Each row is followed by roughly how far along a hidden order it lies, from 0 to 9. A new part has a new order.
[  9  30  -4  12   8  16   0   6   3  19  -6  -3 -13 -12   4  35  24 -25
  12  -6 -12 -18  51  22  11  11 113  40  19  16  30  45 -43  -2]
6
[  1   1 -14 -13  17   6  12   4  -1 -10   2   2   2   0 -19   9  35  40
   0   5   6 -28  30  31   2 -13 -46  17   2  17 -15  -7  10  -4]
3
[ 18  31  -3  24  -7   7 -11  -8   3  23  -1  -7 -17  -8  24  29  15 -54
  10 -11 -16 -21  48  28  11   9 127  35  18   3  52  43 -44  -4]
7
[  1 -10 -16  -6   6  -2  -3  -7  -1 -10   6   7   2  -2   8 -13  20  10
 -14  -4  -7 -33 -14   8   3 -17 -42  15  -2   6 -25 -12   1   5]
2
[  6 -11  -6   3 -15  10  -1  -4   3 -10  11   3  -3  -1   0  -8  26  22
  -6  -2  10 -63  17  35   5 -15 -81  -5 -11  15 -15 -28  41 -27]
2
[  4 -10 -17 -10  10  -8   2  -8  -3 -15   6   2   3   3  -2  -9  25  21
  -8   2  -7 -37 -10  19   0 -15 -49  14  -1  11 -12 -11   8  -1]
2
[  6  13  -1   5   9  16   7   8   2   7  -1   0  -7  -9  -9  25  32   3
  11  -4   0 -23  39  36   8  -3  14  33   5  19   7  13  -4 -17]
4
[ 16  24   6  13   1  28   4  10   9  20  -4  -9 -19 -11 -10  59  31  -2
  30  -5  13   3  88  66  11   9  69  22   7  24  53  29   7 -73]
7
[  7  49  -9   8  26  29  17  22   7  28 -14 -12  -9 -18 -19  64  43  -4
  49   1  -3  32  95  55  10   9 127  57  22  21  30  60 -48 -20]
9
[ 12  23   1  20  -4  15  -7   1   5  16   1  -2 -14 -12  13  31  24 -26
   4 -12  -4 -42  42  19  12   5  81  17   7  16  32  19 -20 -18]
5
[  1   6   2   7  10  26  10  15   5   5  -2   3  -5 -15 -10  23  30  27
   3  -5   4 -37  56  38  12  -6 -46  17  -2  27 -16  -2  11 -53]
4
[ 16  40   1  19   5  29   8  12  11  28  -4 -14 -15 -14  -8  55  31  -9
  34  -4  15   3 100  72  14   9  93  35   8  23  40  32  -2 -53]
9
[  3  25   5  19   4  31   5  15   8  20  -4  -5 -14 -16 -10  44  31   2
  16  -6  -2 -23  91  41  12  11  43  26   6  26  14  18  -5 -18]
5
[ -6 -12 -13 -14  13  -1   8   2  -4 -18   5  11   7  -1 -12 -15  27  30
 -16   2  -5 -37 -12   3   1 -16 -96  12   0  15 -32 -12   7   7]
0
[  1 -19  -8   6  -2   7  -1  -3   2  -9  11   7  -2  -8   7 -13  24  20
 -15  -6   0 -73  15  13   4 -19 -86  -2 -12  12 -25 -34  29 -16]
1
[  2 -20  -8   6   1   5  -1  -3   3  -8  11   6  -1  -1   5  -6  25  22
 -11  -4   4 -65  16  22   0 -13 -86   0 -12  14 -28 -31  44 -23]
1
[ -6 -14 -10   0   9   4   0  -1  -2 -11   3  14   6  -7   7 -12  27  17
 -20  -4 -14 -66  -7  -7   4 -15 -69  20  -1  12 -47 -19   0  17]
1
[  1  -7 -18   2   6   3  -1  -3   0  -6   6   5   1  -4   3  -6  25  13
 -13  -3  -3 -53   7   5   3 -14 -39  12  -5  11 -27 -23  12  -5]
2
[ 17  18   7   4   3  22   7   7   6  13   1  -7 -17  -4 -15  32  31   5
  19  -8  15   6  75  65   8   0  40   4   4  22  51  18  23 -58]
6
[ -1 -10  -9  16 -17   3 -10  -7  -1  -7   6   9   1 -10  30 -12  12  -7
 -18 -11 -21 -84  -7  -7   8 -11 -25  20  -3   2 -51 -15  -3  13]
2
[ 17  22   7  30 -10  22  -8   3   9  21   1  -6 -20 -13  17  43  20 -36
  13 -16  -2 -21  70  41  14  10 112  15   7  -7  40  24  -8 -36]
7
[ 12  10  10  22  -9  27   0   5   8  12   3  -2 -18 -12  -7  29  29   5
  10 -10  11 -41  71  59  13   2  -3  -4  -7  27  25  -3  32 -48]
5
[ -8   9 -29 -26  37   2  19  12  -6 -10  -8   4  15  -7 -22  11  35  39
   2   9 -11  13  -5  -6  -1 -16 -13  52  14  18 -36  19 -48  23]
2
[ -1  -4 -14 -19  11  -5   3  -6  -5 -16   7  11   9   4  -8 -17  22  36
 -19   1  -4 -43 -44  13   0 -19 -92   2  -3  12 -26 -20  16   2]
0
[  2 -11 -15   6   2   0  -5  -8  -1  -7   7   7   2  -2  12 -17  17   7
 -16  -5  -8 -57  -3   2   5 -14 -41  14  -4   3 -30 -15   7   6]
2
[  5   4 -24  -7   9 -10  -7 -15  -4 -10   5   7   7   3  15   1  15  -7
 -14  -2 -17 -44 -24  -9   1 -11  32  28   7   1 -14   9 -23  23]
2
[ 13  35   0  16   7  31   8  13  10  22  -5 -14 -16 -11  -9  56  35  -6
  33  -3  13  12  97  70  12   9 108  28   9  26  41  36  -3 -56]
9
[  8  20  -4   7   8  12   4   4   2   9  -4   0  -7 -11   0  27  28  -4
   5  -4  -8 -16  33  29   9   3  63  27   9  17  18  29 -20 -15]
5
[  1  -6 -16  16   3  -6  -8 -11  -2  -2   5   8   1  -8  29 -16  11 -18
 -21  -9 -26 -80 -18 -22   6 -10  14  33   1  -5 -31 -10 -24  29]
2
[  3   0 -10   2   7  10   1   2   2  -1   1   2  -3  -7   3   9  26   8
  -3  -3  -2 -42  31  26   6  -7  -2   6   2  13  -6  -3  -6 -14]
3
[  -5  -11  -10  -11   15   10   11    9   -2  -11    3    9    5   -5
  -14   -5   37   42  -10    1    0  -48   12   16    4  -18 -101   11
   -6   20  -42  -18   17   -8]
1
[  2  -4 -19  10   3  -8 -11 -14  -3  -6   6   7   3  -5  32 -10  12 -27
 -21  -8 -24 -71 -35 -13   5 -10  33  33   8  -3 -29  -2 -30  29]
2
[ 17  34   9  23   0  34   6  11  12  24  -2 -14 -21 -16  -3  53  35  -6
  37  -7  17  -5 118  78  15   9  90  18   1  21  43  23  11 -80]
9
[   6  -28   -2    6  -13   -7   -8  -19    0  -18   17    8   -1    8
   16  -25   17   11  -24   -8    7  -72  -16   17    3  -20 -113  -20
  -17    9  -21  -44   49  -17]
0
